[ -0.3 -17.4   0.0  -5.8 -14.2   5.4  16.3  -7.4  19.3  -7.6  10.2   2.2
 -15.1  11.1   1.1  18.6  -1.0]
Q330
[  6.7 -10.5   4.7  -3.0 -16.7  10.5  10.6   1.7   8.9   5.8   8.0 -14.0
  -0.5   5.8 -12.7  14.4   2.0]
Q330
[ -2.6  -1.1  13.8 -10.1 -54.0  14.2  -4.1  -7.4  19.9  36.6  15.9  -9.9
  -4.4  13.1   7.9  29.5  12.8]
Q330
[ -6.6   4.3 -10.0  -4.4 -23.5   7.7 -14.1 -24.9  18.0   2.3   6.1  16.1
  -9.3  -2.7   1.9   4.5   2.7]
Q665
[ -3.0  -6.9 -15.4   6.0 -30.3   4.4  -5.5 -18.3  17.8  14.1  -4.6  -6.6
  -7.6 -12.2   9.2  12.8   4.9]
Q681
[  5.8 -16.3 -39.7 -15.7 -23.8 -12.6   7.3  -5.2   7.3  -9.5   6.2  34.1
  -1.1  -7.8   5.4  13.0   4.3]
Q681
[  0.2 -16.8 -22.0 -35.9 -35.1  22.7  19.5   3.3   1.8   0.8   6.4  45.2
  -0.8  -9.1   1.8  23.4  -5.3]
Q330
[ -5.4 -19.4  -6.1 -13.4 -26.1   2.5  25.5   5.3   5.7   9.4   4.3  -3.0
   1.2   0.8   1.9  19.7  -7.6]
Q330
[  2.7  -2.1  -1.9  11.1  -0.8  -3.5 -21.9 -15.0   4.9   0.0  -4.8  -8.4
  -1.9   1.7  -3.4 -16.0   3.5]
Q665
[ -1.2 -22.6  -6.8 -17.1 -45.7   1.2  25.2   1.4   5.2  15.2   4.7  11.6
  -2.1  -1.1   3.2  34.9   3.6]
Q330
[-10.0 -17.3  -6.8 -20.8 -31.6  10.1  28.2  -2.8   9.5  14.1   4.2  15.9
   4.7  22.8   8.1  26.7  -0.4]
Q330
[ -5.1 -11.0   1.6  16.2 -65.6   1.8  12.8 -12.2  26.2  10.0  -3.7 -23.7
  -8.1  -4.5   0.4  14.8   7.0]
Q607
[ -1.3 -21.3 -36.0 -33.8 -50.8  16.0  32.8   0.6   8.6  11.0   7.3  47.5
  -6.0 -13.4  12.2  37.8  -1.0]
Q330
[  1.0  -1.6 -21.9 -16.0  -4.6  11.1  -5.9  -2.1   4.2 -14.0   7.4  41.0
  -2.4 -24.0   2.2   5.0 -10.6]
Q665
[  1.5 -11.5 -10.2 -24.3 -20.8   5.8  23.1   5.1  -6.1  -3.2   7.0  18.4
   0.2  -2.9  -1.8  15.2  -5.0]
Q330
[ -2.6  -4.1  -5.8 -11.5 -34.1   5.1  -3.6  -0.2   3.4  17.8  11.9  28.2
  -4.9   2.6   5.1  21.1   8.5]
Q330
[ -7.7  -6.2 -15.1  -7.3 -26.0   0.3 -19.4 -19.4  19.8   8.6   8.3  13.0
  -3.2  -1.2  -3.0   9.0   8.9]
Q665
[ -4.7  10.9  -4.3  -0.4 -43.6  15.7  -2.6 -12.6  21.2  30.1   5.1 -11.6
  -1.7   2.1   1.6  27.1   6.8]
Q607
[  7.3 -17.3 -18.6 -32.7 -34.9   4.3  30.8  13.1   4.7  -2.0   1.4  35.0
  -5.5 -11.2   3.5  14.8   0.6]
Q330
[  3.2  -2.4 -12.7  -1.6 -18.7  -4.7 -13.6 -21.0   6.2  -0.6  -0.7   2.3
   2.6  -8.0   0.8   6.6   8.6]
Q665
[  5.2 -12.8  -9.0  -8.5 -34.8  -0.2   9.0  -0.7  14.2   2.4  -0.5 -23.2
  -2.4  -4.8   8.9  19.2   3.2]
Q607
[  9.2  -4.6 -15.4  -0.6 -37.3 -10.9  -5.1 -15.1  16.1  28.6   4.7  -0.2
  -8.6   7.6  -7.3  27.6  10.1]
Q681
[ -5.4 -10.3 -27.6   3.4 -19.1  -6.7 -17.0 -22.7  22.7  10.2   8.5   3.2
 -10.4   0.9   9.2  11.9   8.8]
Q681

[-13.3   2.0   0.2 -13.1 -22.5   0.6   4.6  -7.0  -3.4  -6.8   1.6  10.7
   7.1   3.9   2.4   0.0  12.4]
Q680
[  8.4   1.6   7.9   0.8 -19.3   8.1  10.0   0.9  -2.4  -0.2   3.3   5.9
  -0.3  -0.3  13.2   1.6  -1.5]
Q680
[ -5.5   0.9   4.3 -12.2 -24.5   9.7  10.6   1.2  -7.4  -4.3   2.9  12.2
  10.1   1.2   6.3   0.4   8.5]
Q746
[-10.6  -2.2   1.6 -14.0 -26.7   8.3  13.4  -3.7  -7.3  -7.1   1.4   9.8
  11.0   1.5  10.5   6.3  18.9]
Q680
[ -2.4  -2.7   9.3  -5.7 -28.6  16.5  16.1   5.2  -9.6 -12.2  -0.9   7.5
   5.3  -0.8   6.1   4.4  14.4]
Q772
[ -1.3  -3.3   5.7  -2.7 -10.9  12.8   8.6   4.6  -7.1  -8.5   1.5   0.5
   5.5  -1.7  -2.8   0.9  12.6]
Q772
[  9.0  -0.6   6.3  -2.3 -21.8   8.9  12.2   6.5  -3.9  -3.7  -2.1   6.3
   4.9  -0.9   5.5  -1.9  -1.6]
Q746
[  1.0  -0.7   2.3  -5.1 -12.9   4.4   6.0   3.2  -3.8   0.4   2.3   2.7
   5.1   0.6   6.6   1.5  -0.6]
Q772
[ -1.5   1.9   8.3  -4.4 -29.1  11.5  16.6   9.6  -5.3   0.5   1.2   7.4
   7.0  -0.5   8.6  -3.1  -5.2]
Q772
[ -1.5  -4.0   7.4  -6.0 -27.6  20.1  15.6   9.0  -8.3  -6.2   1.9   6.3
   9.7  -1.0   0.3  -1.2  10.4]
Q772
